Here is a tiny trained network, its code and every weight. The questions are about switching its units off for an input and a target symbol, where a switched-off unit gives its printed mean instead of its output.

import numpy as np


def w(rows, s, z=0):
    codes = np.array(rows[::2]) - 128.0
    scale = np.full(codes.shape[1], s)
    scale[-1] = z or s
    return codes * scale


def norm(h):
    return h / np.sqrt((h * h).mean(-1, keepdims=True) + 1e-5)


def f(y):
    return np.maximum(y, 0)


def softmax(a):
    e = np.exp(a - a.max(-1, keepdims=True))
    return e / e.sum(-1, keepdims=True)


def log_softmax(a):
    a = a - a.max(-1, keepdims=True)
    return a - np.log(np.exp(a).sum(-1, keepdims=True))


def net(x, mask):
    ids = ['ΓΛΞΣΦαβθτψω'.index(c) for c in x.split()]
    T = len(ids)
    res = E[ids] + P[:T]
    u = 0
    for l in range(2):
        r = norm(res)
        for j in range(2):
            rows = slice(2 * j, 2 * j + 2)
            q, k, v = (r @ M[l][rows].T for M in (Q, K, V))
            z = softmax(np.where(np.tri(T) > 0, q @ k.T / 2**0.5, -1e9)) @ v
            o = O[l][rows]
            res = res + np.where(mask[u + j], z, o[:, -1]) @ o[:, :-1]
        u += 2
        y = f(norm(res) @ A[l][:, :-1].T + A[l][:, -1])
        res = res + np.where(mask[u : u + 4], y, B[l][:, -1]) @ B[l][:, :-1]
        u += 4
    return log_softmax(norm(res)[-1] @ U[:, :-1].T + U[:, -1])


Q, K, V, O, A, B = {}, {}, {}, {}, {}, {}
E = w([
[175,132,81,104],'Γ',
[207,239,241,102],'Λ',
[170,122,193,167],'Ξ',
[153,146,189,131],'Σ',
[109,68,76,71],'Φ',
[52,117,214,106],'α',
[4,210,82,231],'β',
[117,63,194,133],'θ',
[147,61,112,178],'τ',
[136,82,86,118],'ψ',
[123,72,98,112],'ω',
],0.019)
P = w([
[132,209,126,7],'0',
[143,147,94,94],'1',
[171,141,93,128],'2',
[168,136,105,140],'3',
[168,132,113,148],'4',
[171,129,122,158],'5',
[167,127,129,165],'6',
[165,125,136,167],'7',
[161,123,143,171],'8',
[162,119,150,169],'9',
[156,115,161,168],'10',
[158,108,168,165],'11',
[159,103,178,160],'12',
],0.012)
Q[0] = w([
[102,39,121,173],'L0H0',
[185,126,92,122],'L0H0',
[136,137,28,1],'L0H1',
[146,8,124,146],'L0H1',
],0.0079)
K[0] = w([
[71,148,75,165],'L0H0',
[144,16,147,148],'L0H0',
[147,171,8,239],'L0H1',
[152,1,142,99],'L0H1',
],0.0056)
V[0] = w([
[160,9,174,111],'L0H0',
[124,226,133,245],'L0H0',
[255,78,141,32],'L0H1',
[237,51,39,78],'L0H1',
],0.0054)
O[0] = w([
[70,59,130,126,178],'L0H0',
[168,91,210,133,84],'L0H0',
[27,139,212,2,180],'L0H1',
[144,126,178,62,3],'L0H1',
],0.0064,0.0028)
A[0] = w([
[84,129,88,62,150],'L0N0',
[1,120,111,188,100],'L0N1',
[196,54,70,246,254],'L0N2',
[131,122,182,134,58],'L0N3',
],0.0078,0.0024)
B[0] = w([
[155,136,189,142,174],'L0N0',
[191,20,84,126,240],'L0N1',
[95,168,165,2,252],'L0N2',
[63,80,120,102,187],'L0N3',
],0.0075,0.0046)
Q[1] = w([
[183,9,175,95],'L1H0',
[139,152,137,129],'L1H0',
[111,167,176,178],'L1H1',
[107,87,78,96],'L1H1',
],0.015)
K[1] = w([
[46,160,1,254],'L1H0',
[127,99,112,85],'L1H0',
[167,165,73,212],'L1H1',
[111,42,212,61],'L1H1',
],0.0084)
V[1] = w([
[173,95,145,197],'L1H0',
[70,220,66,254],'L1H0',
[4,174,27,237],'L1H1',
[186,132,61,222],'L1H1',
],0.0073)
O[1] = w([
[192,51,75,115,97],'L1H0',
[17,108,66,120,166],'L1H0',
[79,101,254,165,85],'L1H1',
[146,43,169,77,2],'L1H1',
],0.0083,0.005)
A[1] = w([
[69,141,58,157,68],'L1N0',
[144,100,51,15,2],'L1N1',
[94,98,51,95,101],'L1N2',
[65,3,155,224,81],'L1N3',
],0.013,0.003)
B[1] = w([
[120,95,75,169,176],'L1N0',
[249,215,165,115,181],'L1N1',
[162,180,35,131,179],'L1N2',
[128,85,196,80,254],'L1N3',
],0.013,0.0087)
U = w([
[134,210,170,55,208],'Γ',
[186,119,168,207,251],'Λ',
[188,75,169,104,90],'Ξ',
[176,76,197,96,2],'Σ',
[135,114,98,156,21],'Φ',
[93,107,114,153,154],'α',
[67,137,111,252,170],'β',
[100,119,108,67,37],'θ',
[114,135,103,154,67],'τ',
[113,150,111,140,33],'ψ',
[114,137,100,142,64],'ω',
],0.019,0.0072)

Each question gives the input, a string of symbols that net reads in full, and the target symbol t.
The units are the heads (2 rows each of Q, K, V and O) and the neurons (one row each of A and B). Each row of codes is followed by its name. A weight is (code - 128) times the scale printed after its matrix; where a second scale follows, it is the last column's (O, A, B and U).
mask holds one flag per unit, layer by layer, with each layer's heads first. A switched-off unit (its flag False) gives its mean, the last column of its rows in O or B, instead of its output. The means were averaged over made-up inputs and are rounded, as every weight is.
A unit's drop is (log p(t) with every unit on - log p(t) with that unit switched off) / (log p(t) with every unit on - log p(t) with every unit switched off).
The circuit of an input: a set's keep is (log p(t) with only the set's units on - log p(t) with every unit switched off) / (log p(t) with every unit on - log p(t) with every unit switched off). Starting from all 12 units, units are removed one at a time, each time the one whose removal leaves the highest keep (on an exact tie, the one counted first), for as long as the keep stays at least 0.8.
units of the circuit, in order: the units of the circuit, biggest drop first
k most important neurons of layer l: the k neurons of layer l with the biggest drops, biggest first
heads that matter: for each layer, one digit per head in row order, 1 if its drop is at least 0.15 and else 0, layers parted by /
drop when u is switched off: that unit's drop, to one decimal
input τ β α τ τ θ β, target Λ: units of the circuit, in order	L1H0, L1H1
input β ψ α Λ Ξ θ Σ, target Σ: units of the circuit, in order	L1H1, L0H1
input β Ξ θ, target θ: units of the circuit, in order	L1H0
input α α α θ, target Γ: heads that matter	00 / 01
input θ θ α α α, target Ξ: heads that matter	11 / 10
input α Ξ Φ, target Γ: units of the circuit, in order	L1H0, L0N1
input Σ ω Σ Ξ α α τ α θ α, target Σ: units of the circuit, in order	L1H0, L0N1
input β Γ α ψ α α Φ θ, target θ: units of the circuit, in order	L1H0, L0N2
input Σ α τ θ, target Γ: heads that matter	00 / 11
input θ β Ξ Γ θ θ Φ α Λ, target Λ: units of the circuit, in order	L0N2, L1H1
input θ θ θ Σ θ ψ Λ α α, target Λ: units of the circuit, in order	L1H0, L0N2
input θ Γ Λ α α α, target Ξ: heads that matter	01 / 10
input τ α Γ α, target Λ: 2 most important neurons of layer 1	L1N3, L1N2
input θ α τ, target Γ: units of the circuit, in order	L0N2
input α θ α θ, target Λ: 3 most important neurons of layer 0	L0N2, L0N1, L0N0
input α Φ α β α, target β: 2 most important neurons of layer 0	L0N1, L0N0
input α Ξ ψ α α α β θ Λ, target Λ: drop when L0H1 is switched off	0.1
input θ Γ α α α θ α α θ α α, target Σ: drop when L1N1 is switched off	0.0
input ω ω θ ω Γ Γ α ψ, target Γ: drop when L1H0 is switched off	0.2
input θ θ β β, target Λ: units of the circuit, in order	L1H0
input β θ α α τ ψ τ α α α, target α: drop when L0N0 is switched off	0.1
